m =
54  74  59  74
48  50  41  66
73  65  66  65
55  40  78  75
30  58  26  66
36  65  24  51
25  65  70  25
26  41  65  73
69  20  68  68
27  56  35  19
26  33  39  59
32  38  57  42
24  49  66  72
53  45  65  78
Rows and columns are counted from 0.
(0, 0): 54
(1, 2): 41
(4, 1): 58
(2, 0): 73
(11, 2): 57
(13, 3): 78
(8, 1): 20
(8, 3): 68
(6, 1): 65
(3, 0): 55
(9, 2): 35
(6, 3): 25
(2, 3): 65
(12, 1): 49
(12, 0): 24

x = ((30, 19, 40, 84, 23, 42, 52, 42, 71, 37, 42, 27, 61, 38), (31, 37, 41, 38, 39, 40, 28, 44, 44, 34, 41, 42, 24, 35), (28, 27, 43, 44, 32, 39, 44, 41, 32, 44, 46, 53, 54, 41), (45, 32, 50, 36, 33, 39, 32, 37, 32, 59, 43, 40, 33, 41), (46, 33, 38, 42, 33, 39, 55, 48, 34, 29, 35, 28, 41, 49), (38, 35, 45, 43, 36, 36, 48, 39, 34, 42, 37, 46, 44, 35), (54, 58, 40, 32, 38, 39, 36, 26, 42, 34, 32, 25, 25, 39), (44, 77, 45, 35, 25, 39, 40, 19, 37, 48, 53, 39, 35, 38), (18, 40, 27, 30, 66, 55, 20, 26, 36, 52, 75, 38, 55, 51), (42, 33, 43, 50, 40, 11, 42, 74, 30, 33, 48, 39, 28, 55))
Rows and columns are counted from 0.
(0, 0)	30
(6, 1)	58
(1, 8)	44
(5, 8)	34
(5, 1)	35
(7, 2)	45
(0, 7)	42
(3, 3)	36
(8, 3)	30
(7, 5)	39
(4, 12)	41
(8, 11)	38
(5, 0)	38
(9, 7)	74
(0, 8)	71
(6, 13)	39
(2, 12)	54
(7, 6)	40
(3, 13)	41
(5, 2)	45
(6, 9)	34
(8, 1)	40
(7, 4)	25
(8, 5)	55
(0, 10)	42
(2, 5)	39
(3, 2)	50
(1, 1)	37
(1, 7)	44
(8, 9)	52
(2, 1)	27
(5, 7)	39
(9, 2)	43
(9, 4)	40
(1, 3)	38
(5, 9)	42

W =
-10,-22,-35,-16,-29,-29,-26,-15,6,-36
-22,-31,-23,-11,-28,-22,-32,-14,-10,-34
-21,-18,-19,-24,-18,-20,-16,-24,-25,-15
-19,-17,-20,-22,-18,-18,-18,-20,-24,-18
-8,-22,-38,-17,-31,-32,-26,-16,11,-38
-25,-25,-18,-21,-22,-23,-21,-24,-22,-18
-23,-25,-20,-22,-23,-25,-21,-25,-18,-19
-4,-28,-49,-21,-40,-48,-26,-22,33,-42
-21,-23,-21,-21,-22,-23,-21,-22,-19,-20
-22,-35,-24,-7,-30,-23,-36,-12,-6,-39
-18,-21,-24,-20,-23,-23,-21,-19,-14,-24
-23,-22,-20,-25,-21,-24,-18,-26,-22,-16
Indices start at 0.
(0, 0) = -10
(2, 1) = -18
(2, 4) = -18
(7, 3) = -21
(11, 5) = -24
(8, 7) = -22
(3, 3) = -22
(9, 7) = -12
(0, 6) = -26
(0, 7) = -15
(10, 1) = -21
(9, 3) = -7
(11, 3) = -25
(11, 8) = -22
(10, 3) = -20
(1, 0) = -22
(3, 5) = -18
(8, 5) = -23
(3, 7) = -20
(11, 7) = -26
(6, 3) = -22
(8, 3) = -21
(7, 2) = -49
(2, 6) = -16
(8, 0) = -21
(7, 4) = -40
(6, 4) = -23
(5, 9) = -18
(9, 4) = -30
(2, 9) = -15
(11, 6) = -18
(2, 3) = -24
(9, 6) = -36
(11, 9) = -16

X =
[[+2.46,-0.84,-0.55,-0.80,+0.44,+0.06,-2.02,-0.01,+3.40,-0.18,-0.60,-0.93,-1.47],
[+0.79,-0.43,-0.21,+4.37,-0.43,+0.12,+7.32,+0.19,+1.05,+0.90,-0.10,-0.61,-4.01]]
Rows and columns are counted from 0.
row 0 col 0	+2.46
row 1 col 8	+1.05
row 0 col 1	-0.84
row 0 col 7	-0.01
row 1 col 5	+0.12
row 1 col 0	+0.79
row 0 col 8	+3.40
row 1 col 11	-0.61
row 1 col 6	+7.32
row 1 col 7	+0.19
row 1 col 1	-0.43
row 1 col 2	-0.21
row 0 col 10	-0.60
row 0 col 4	+0.44
row 0 col 12	-1.47

a =
  1.55   -5.73   15.83    5.04  -19.41  -12.00   -5.16   -2.70   13.36   -1.84   -1.74  -14.26   10.35  -15.00    3.72
-11.56  -21.54   -4.45    4.77   -6.95  -11.83  -12.44    3.07   -6.92    4.12  -19.34   -3.15   -0.60   13.87   -2.00
a[0,0]: 1.55
a[0,-5]: -1.74
a[:, 2]: [15.83, -4.45]
a[1]: [-11.56, -21.54, -4.45, 4.77, -6.95, -11.83, -12.44, 3.07, -6.92, 4.12, -19.34, -3.15, -0.60, 13.87, -2.00]
a[0]: [1.55, -5.73, 15.83, 5.04, -19.41, -12.00, -5.16, -2.70, 13.36, -1.84, -1.74, -14.26, 10.35, -15.00, 3.72]
a[-2,4]: -19.41
a[1,12]: -0.60
a[:, -8]: [-2.70, 3.07]
a[1,-10]: -11.83
a[-2,-12]: 5.04
a[-1,14]: -2.00
a[-2,-2]: -15.00
a[-1,3]: 4.77
a[-1,10]: -19.34
a[-1,-14]: -21.54
a[0,14]: 3.72
a[:, -6]: [-1.84, 4.12]
a[0,-9]: -5.16
a[0,9]: -1.84
